(in the rows, 100 means zero)
Each row is followed by its group and then its class within the group.
93 109 103 84 101 80 115 98 146 103 84 85 88 141 119 132 137 101 94 83
 101 118 101 137 : [92] > q796
85 99 107 105 90 100 97 96 116 115 79 84 113 135 104 115 70 96 87 107 97
 129 95 128 : [92] > q796
104 103 102 102 95 91 79 109 106 115 57 95 105 161 96 102 110 109 87 98
 114 115 86 129 : [93] > Q905
84 102 105 97 101 103 89 94 113 111 65 89 102 130 114 112 117 94 96 94
 100 121 89 126 : [92] > q25
88 115 103 86 107 88 96 97 121 102 85 102 82 126 118 113 117 102 105 75
 96 88 96 115 : [92] > q796
100 113 105 73 107 61 98 115 136 95 78 93 89 112 113 104 186 110 86 82
 128 67 88 104 : [93] > Q435
88 91 99 88 102 83 75 97 106 108 78 91 114 101 99 87 148 110 88 100 115
 100 78 116 : [93] > Q435
94 110 100 103 87 80 77 106 103 115 75 87 99 127 91 106 94 100 82 109
 128 117 73 122 : [93] > q322
89 104 59 121 97 101 95 83 115 107 81 91 102 119 113 106 104 97 92 95 97
 113 101 108 : [92] > q920
90 96 102 118 83 101 89 97 100 121 78 77 102 100 81 95 81 89 88 117 115
 126 89 116 : [84] > q743
88 95 104 108 104 89 74 103 106 118 69 78 102 121 95 102 85 102 88 102
 107 125 85 119 : [84] > q209
86 101 107 86 107 96 96 89 125 103 93 100 88 116 121 110 114 92 102 82
 77 100 115 107 : [92] > q920
91 107 101 83 66 76 77 108 115 110 61 84 100 121 104 100 145 106 94 91
 142 104 82 123 : [93] > q322
92 101 98 108 82 93 104 100 111 112 72 70 110 120 84 103 118 101 86 102
 142 119 88 126 : [84] > Q665
87 101 91 104 89 83 76 104 100 125 62 80 116 127 85 95 92 98 76 110 130
 130 84 141 : [93] > Q905
95 95 105 102 89 86 105 106 120 98 71 83 95 104 87 89 155 108 92 96 111
 103 87 106 : [84] > q743
86 104 101 92 92 81 67 104 109 116 62 88 106 116 97 94 118 108 89 100
 130 105 76 137 : [93] > Q435
86 94 101 108 78 95 95 94 103 126 66 62 116 110 76 109 66 98 78 117 123
 131 88 129 : [84] > Q665
97 99 102 96 86 78 104 110 118 108 77 77 97 108 89 102 149 106 85 104
 134 98 84 114 : [84] > q743
95 91 102 97 92 79 79 106 114 115 64 86 114 117 96 109 130 88 89 101 120
 109 80 103 : [93] > q322
88 100 101 100 95 104 105 100 116 106 86 89 96 122 92 108 112 100 100
 112 89 95 98 114 : [92] > q796
89 103 98 97 90 81 58 101 133 109 71 88 101 124 111 116 92 99 93 97 118
 109 88 119 : [92] > q25
91 94 102 105 87 86 92 108 115 111 88 82 95 117 88 98 125 101 85 87 121
 112 90 106 : [84] > q743
94 94 103 100 83 79 89 103 116 113 69 76 106 124 86 109 105 103 82 104
 129 114 91 113 : [84] > q209
87 106 85 110 89 85 90 109 99 113 64 72 111 124 89 101 111 94 87 99 123
 122 88 138 : [84] > Q665
84 96 97 99 97 94 87 93 114 108 73 84 99 130 104 108 100 98 93 92 120
 116 94 121 : [92] > q25
47 109 103 79 106 77 83 107 116 102 67 93 96 119 128 95 163 109 81 86
 126 93 88 123 : [93] > Q435
93 100 101 93 95 85 76 105 110 110 67 90 105 114 91 94 129 106 83 99 119
 108 76 121 : [93] > Q435
81 100 106 119 82 130 96 65 92 127 61 81 117 139 93 106 37 104 82 116 98
 154 89 135 : [92] > q920
90 111 110 86 95 90 97 108 119 108 68 88 98 129 103 109 154 102 84 93
 128 94 91 118 : [84] > Q665
79 109 99 101 100 98 86 91 108 114 79 86 98 129 100 114 78 99 90 98 101
 122 98 120 : [92] > q25
88 105 105 103 94 63 69 112 113 112 51 85 108 135 95 105 136 104 85 102
 116 113 82 129 : [93] > q322
93 99 93 101 86 83 90 109 120 110 61 79 99 124 98 108 124 102 72 100 147
 108 92 119 : [84] > Q665
84 111 103 90 97 76 97 107 127 108 56 75 106 132 101 114 154 104 85 92
 118 102 79 140 : [93] > Q905
89 105 101 100 96 95 105 84 121 106 75 86 96 130 102 107 111 110 95 96
 105 111 106 112 : [92] > q25
84 107 106 94 74 100 93 96 118 111 80 83 102 132 112 111 97 95 88 80 90
 113 93 125 : [92] > q920
103 98 103 86 98 77 96 107 112 111 76 92 102 121 99 113 135 105 85 98
 116 96 90 122 : [93] > q322
93 102 98 104 94 99 100 95 118 110 81 84 99 124 100 112 105 98 95 103
 110 117 98 108 : [92] > q25
101 105 106 134 104 103 94 116 121 105 74 92 95 130 117 113 121 101 95
 86 100 103 100 119 : [92] > q25
87 104 103 97 95 96 86 97 98 115 79 92 100 123 114 121 80 99 92 100 107
 102 94 126 : [92] > q25
91 101 96 101 88 92 89 103 111 113 74 76 106 114 91 91 97 99 85 107 122
 120 86 117 : [84] > q743
91 95 103 92 86 82 95 103 121 111 64 78 102 137 89 119 125 98 82 98 130
 111 90 114 : [84] > q209
95 102 106 85 101 76 91 105 140 102 59 95 103 127 108 115 157 102 86 91
 116 87 83 124 : [93] > Q905
